Here is a tiny trained network, its code and every weight. The questions are about switching its units off for an input and a target symbol, where a switched-off unit gives its printed mean instead of its output.

import numpy as np


def w(rows, s, z=0):
    codes = np.array(rows[::2]) - 128.0
    scale = np.full(codes.shape[1], s)
    scale[-1] = z or s
    return codes * scale


def norm(h):
    return h / np.sqrt((h * h).mean(-1, keepdims=True) + 1e-5)


def f(y):
    return np.maximum(y, 0)


def softmax(a):
    e = np.exp(a - a.max(-1, keepdims=True))
    return e / e.sum(-1, keepdims=True)


def log_softmax(a):
    a = a - a.max(-1, keepdims=True)
    return a - np.log(np.exp(a).sum(-1, keepdims=True))


def net(x, mask):
    ids = ['βδεζλξπστψω'.index(c) for c in x.split()]
    T = len(ids)
    res = E[ids] + P[:T]
    r = norm(res)
    for j in range(3):
        rows = slice(3 * j, 3 * j + 3)
        q, k, v = (r @ M[0][rows].T for M in (Q, K, V))
        z = softmax(np.where(np.tri(T) > 0, q @ k.T / 3**0.5, -1e9)) @ v
        o = O[0][rows]
        res = res + np.where(mask[j], z, o[:, -1]) @ o[:, :-1]
    y = f(norm(res) @ A[0][:, :-1].T + A[0][:, -1])
    res = res + np.where(mask[3:7], y, B[0][:, -1]) @ B[0][:, :-1]
    return log_softmax(norm(res)[-1] @ U[:, :-1].T + U[:, -1])


Q, K, V, O, A, B = {}, {}, {}, {}, {}, {}
E = w([
[184,144,157],'β',
[174,88,224],'δ',
[145,98,161],'ε',
[181,253,23],'ζ',
[30,178,195],'λ',
[46,152,195],'ξ',
[117,42,104],'π',
[73,181,125],'σ',
[60,147,193],'τ',
[97,153,136],'ψ',
[201,177,53],'ω',
],0.014)
P = w([
[146,138,117],'0',
[111,167,127],'1',
[248,187,139],'2',
[103,52,154],'3',
[103,161,92],'4',
[216,205,182],'5',
[108,37,155],'6',
[102,162,88],'7',
[202,206,185],'8',
[110,45,138],'9',
[102,165,86],'10',
[194,207,181],'11',
[112,27,153],'12',
[100,163,86],'13',
],0.015)
Q[0] = w([
[153,132,127],'head 0',
[187,122,145],'head 0',
[116,174,136],'head 0',
[131,162,89],'head 1',
[151,166,165],'head 1',
[177,249,46],'head 1',
[71,212,153],'head 2',
[140,151,105],'head 2',
[107,215,170],'head 2',
],0.015)
K[0] = w([
[147,134,146],'head 0',
[141,75,238],'head 0',
[180,255,137],'head 0',
[167,195,144],'head 1',
[155,199,181],'head 1',
[111,211,100],'head 1',
[214,255,154],'head 2',
[59,122,91],'head 2',
[110,252,170],'head 2',
],0.012)
V[0] = w([
[33,170,94],'head 0',
[151,118,3],'head 0',
[95,185,131],'head 0',
[143,38,224],'head 1',
[208,20,164],'head 1',
[70,141,8],'head 1',
[145,182,72],'head 2',
[45,185,169],'head 2',
[214,233,133],'head 2',
],0.0073)
O[0] = w([
[72,151,111,190],'head 0',
[161,254,42,47],'head 0',
[84,132,160,199],'head 0',
[104,134,178,143],'head 1',
[149,97,227,53],'head 1',
[183,66,57,83],'head 1',
[147,108,73,139],'head 2',
[199,61,106,222],'head 2',
[200,142,73,254],'head 2',
],0.0077,0.0042)
A[0] = w([
[148,139,207,251],'neuron 0',
[227,109,151,28],'neuron 1',
[254,109,151,59],'neuron 2',
[161,88,82,230],'neuron 3',
],0.016,0.0021)
B[0] = w([
[214,81,116,254],'neuron 0',
[139,215,134,176],'neuron 1',
[3,218,246,195],'neuron 2',
[42,164,205,163],'neuron 3',
],0.013,0.0072)
U = w([
[105,238,255,63],'β',
[155,190,214,151],'δ',
[195,165,167,130],'ε',
[223,122,71,254],'ζ',
[91,132,191,60],'λ',
[90,87,169,98],'ξ',
[54,86,133,190],'π',
[121,123,86,182],'σ',
[124,126,158,92],'τ',
[121,102,133,108],'ψ',
[118,105,166,85],'ω',
],0.014,0.0092)

Each question gives the input, a string of symbols that net reads in full, and the target symbol t.
The units are the heads (3 rows each of Q, K, V and O) and the neurons (one row each of A and B). Each row of codes is followed by its name. A weight is (code - 128) times the scale printed after its matrix; where a second scale follows, it is the last column's (O, A, B and U).
mask holds one flag per unit, heads first, then neurons. A switched-off unit (its flag False) gives its mean, the last column of its rows in O or B, instead of its output. The means were averaged over made-up inputs and are rounded, as every weight is.
A unit's drop is (log p(t) with every unit on - log p(t) with that unit switched off) / (log p(t) with every unit on - log p(t) with every unit switched off).
The circuit of an input: a set's keep is (log p(t) with only the set's units on - log p(t) with every unit switched off) / (log p(t) with every unit on - log p(t) with every unit switched off). Starting from all 7 units, units are removed one at a time, each time the one whose removal leaves the highest keep (on an exact tie, the one counted first), for as long as the keep stays at least 0.8.
units of the circuit, in order: the units of the circuit, biggest drop first
unit that matters most: the unit with the biggest drop
k most important neurons: the k neurons with the biggest drops, biggest first
heads that matter: for each layer, one digit per head in row order, 1 if its drop is at least 0.15 and else 0, layers parted by /
drop of u: that unit's drop, to one decimal
input ξ β ξ π ξ, target π: heads that matter => 100
input π τ β, target β: unit that matters most => neuron 2
input π δ σ ξ, target ζ: 2 most important neurons => neuron 2; neuron 0
input λ λ δ π ξ π π λ ξ π λ, target π: 2 most important neurons => neuron 2; neuron 1
input λ λ λ λ β π τ σ λ, target ζ: heads that matter => 010
input π π λ ε λ, target π: heads that matter => 100
input τ σ σ σ λ ψ π λ λ δ λ λ, target ζ: heads that matter => 001
input λ ξ ψ, target β: heads that matter => 000
input π ξ π π τ, target π: units of the circuit, in order => neuron 1; neuron 2
input π ω π ξ ξ λ π τ δ ζ ψ, target ζ: heads that matter => 100
input ξ σ ε λ λ β π ε ζ, target β: 3 most important neurons => neuron 2; neuron 3; neuron 0
input λ ψ π ξ ξ, target π: 3 most important neurons => neuron 2; neuron 1; neuron 3
input ζ ω λ ε λ ω λ ξ, target ζ: drop of neuron 0 => -0.2
input τ ξ ω, target β: drop of head 1 => 0.0
input λ ε δ β ψ δ λ λ ξ π ε, target π: drop of neuron 1 => 0.1
input ξ ξ π ω ζ ξ λ π λ ω, target π: units of the circuit, in order => head 2
